Below are the code and all the weights of a small trained network. Each question names an input and a class and asks about switching units off, where a switched-off unit gives its printed mean instead of its output.

import numpy as np


def w(rows, s, z=0):
    codes = np.array(rows[::2]) - 128.0
    scale = np.full(codes.shape[1], s)
    scale[-1] = z or s
    return codes * scale


def f(y):
    return y / 2 * (1 + np.tanh(0.7978845608 * (y + 0.044715 * y**3)))


def log_softmax(a):
    a = a - a.max(-1, keepdims=True)
    return a - np.log(np.exp(a).sum(-1, keepdims=True))


def net(x, mask):
    res = np.array(x, float).reshape(1, 7) / 4 @ E
    y = f(res @ A[0][:, :-1].T + A[0][:, -1])
    res = res + np.where(mask, y, B[0][:, -1]) @ B[0][:, :-1]
    return log_softmax(res[-1] @ U[:, :-1].T + U[:, -1])


A, B = {}, {}
E = w([
[125,129,129,131,128,130,132,126,127,125,130,132],'x0',
[144,148,92,167,128,5,142,100,164,146,122,169],'x1',
[129,127,127,126,125,129,129,132,130,127,126,131],'x2',
[130,125,93,58,75,134,129,76,155,129,210,127],'x3',
[129,131,125,133,128,132,127,122,124,129,128,130],'x4',
[202,76,181,107,181,137,117,102,126,128,146,183],'x5',
[124,129,130,132,127,132,130,125,128,127,129,132],'x6',
],0.026)
A[0] = w([
[141,143,132,126,115,147,129,132,150,133,121,126,79],'n1',
[131,135,148,141,108,116,113,138,134,131,126,125,87],'n2',
[117,119,95,94,132,142,118,148,117,129,128,145,99],'n3',
[146,106,105,132,150,144,146,155,160,134,125,119,104],'n4',
[112,177,54,133,65,36,140,95,178,128,138,157,91],'n5',
[194,79,132,50,114,143,114,62,165,139,224,180,7],'n6',
[188,97,168,148,195,129,107,153,132,121,83,194,78],'n7',
[125,130,105,118,147,123,128,140,115,106,138,126,74],'n8',
[107,157,129,98,142,127,134,110,110,135,116,112,92],'n9',
[121,137,113,135,149,137,109,140,133,132,144,139,119],'n10',
[78,133,142,71,89,195,103,146,103,123,151,96,193],'n11',
[99,119,128,127,136,109,115,115,120,107,142,125,72],'n12',
[60,168,99,199,114,128,125,197,126,139,66,62,181],'n13',
[79,145,50,93,47,133,130,106,168,123,188,83,80],'n14',
[130,147,124,142,123,116,133,148,130,120,141,121,69],'n15',
[142,123,101,130,146,121,139,154,113,128,142,132,88],'n16',
[138,90,132,151,167,148,125,119,122,106,121,177,109],'n17',
[146,143,120,172,127,7,139,96,154,147,114,189,115],'n18',
[114,147,131,165,112,118,112,163,118,134,150,125,104],'n19',
[132,149,96,149,113,82,129,100,113,144,132,144,78],'n20',
[135,144,136,114,134,123,154,138,129,132,125,118,112],'n21',
[162,80,217,122,165,201,106,164,79,107,101,130,163],'n22',
[141,132,123,146,101,122,136,138,103,114,131,154,99],'n23',
],0.014)
B[0] = w([
[143,112,127,141,134,95,156,143,127,122,143,132,126],'n1',
[127,135,137,125,123,110,118,127,140,110,144,139,128],'n2',
[129,112,112,120,120,129,138,134,139,126,109,115,138],'n3',
[143,134,124,110,116,147,129,118,138,149,106,164,129],'n4',
[4,127,151,136,205,152,72,119,217,213,133,105,244],'n5',
[64,139,96,133,172,123,164,145,86,12,9,178,229],'n6',
[188,124,109,169,54,109,102,119,164,189,162,102,200],'n7',
[152,144,100,145,156,119,127,118,128,134,116,126,124],'n8',
[171,122,132,158,126,120,119,129,102,135,118,118,134],'n9',
[130,85,126,119,126,130,138,132,144,126,133,141,126],'n10',
[218,130,100,136,67,191,162,121,119,100,132,77,234],'n11',
[145,151,134,144,118,129,110,129,138,152,82,133,126],'n12',
[92,123,94,99,158,136,173,110,77,17,51,183,253],'n13',
[185,120,155,135,75,108,106,144,140,214,227,78,236],'n14',
[105,111,130,148,125,130,92,150,138,110,154,143,132],'n15',
[121,141,133,132,110,108,138,136,102,152,113,139,126],'n16',
[135,132,152,93,116,112,120,123,138,152,167,124,163],'n17',
[165,133,87,218,95,29,152,149,147,134,149,163,249],'n18',
[120,113,140,114,122,118,118,124,157,106,101,138,147],'n19',
[96,103,143,108,161,133,108,112,156,158,105,123,171],'n20',
[124,106,128,132,120,121,88,135,122,117,136,130,126],'n21',
[87,137,227,76,189,179,93,127,117,180,180,123,234],'n22',
[127,125,131,138,150,122,111,145,117,129,131,151,130],'n23',
],0.012,0.035)
U = w([
[116,133,145,59,150,186,135,131,65,20,85,139,254],'0',
[86,131,182,93,170,144,87,129,147,230,171,122,174],'1',
[75,134,85,141,173,48,129,135,129,74,62,183,103],'2',
[254,130,150,148,139,39,107,137,135,188,162,164,5],'3',
[150,134,91,96,35,154,121,133,134,152,175,51,77],'4',
],0.0099,0.0059)

Each question gives the input, the list of numbers given to net, and the class t.
The units are the neurons (one row each of A and B). Each row of codes is followed by its name. A weight is (code - 128) times the scale printed after its matrix; where a second scale follows, it is the last column's (A, B and U).
mask holds one flag per neuron, in row order. A switched-off neuron (its flag False) gives its mean, the last column of its row in B, instead of its output. The means were averaged over made-up inputs and are rounded, as every weight is.
A unit's drop is (log p(t) with every unit on - log p(t) with that unit switched off) / (log p(t) with every unit on - log p(t) with every unit switched off).
The circuit of an input: a set's keep is (log p(t) with only the set's units on - log p(t) with every unit switched off) / (log p(t) with every unit on - log p(t) with every unit switched off). Starting from the 12 units with the biggest drops (on a tie, the unit counted first), units are removed one at a time, each time the one whose removal leaves the highest keep (on an exact tie, the one counted first), for as long as the keep stays at least 0.8.
units of the circuit, in order: the units of the circuit, biggest drop first
unit that matters most: the unit with the biggest drop
k most important neurons: the k neurons with the biggest drops, biggest first
drop of u: that unit's drop, to one decimal
input [-1,1,-8,-2,-8,2,1], class 3: units of the circuit, in order => n5
input [-5,1,2,4,8,3,0], class 2: 2 most important neurons => n11, n22
input [7,7,-4,1,-1,-8,2], class 1: 2 most important neurons => n5, n14
input [4,1,0,-5,4,3,-1], class 3: 2 most important neurons => n5, n7
input [5,1,-2,7,-4,7,-7], class 2: 3 most important neurons => n6, n11, n22
input [6,-8,-4,6,0,1,8], class 0: 3 most important neurons => n6, n7, n18
input [7,2,-8,0,7,3,-1], class 3: 2 most important neurons => n13, n6
input [4,4,-3,2,-3,-7,1], class 1: 2 most important neurons => n5, n14
input [7,0,-7,-4,5,1,6], class 1: 3 most important neurons => n6, n18, n11
input [8,4,-4,1,-6,8,-4], class 2: 2 most important neurons => n6, n14
input [7,-5,-3,-1,2,0,0], class 0: 3 most important neurons => n5, n14, n7
input [4,0,-4,6,6,4,8], class 0: 2 most important neurons => n18, n6
input [-6,2,-6,3,-5,8,-2], class 2: drop of n6 => 3.3
input [3,7,2,2,8,0,7], class 1: drop of n5 => 5.2
input [2,0,8,-4,4,-6,-7], class 0: unit that matters most => n18
input [0,1,6,-3,3,4,-8], class 3: drop of n5 => 5.3
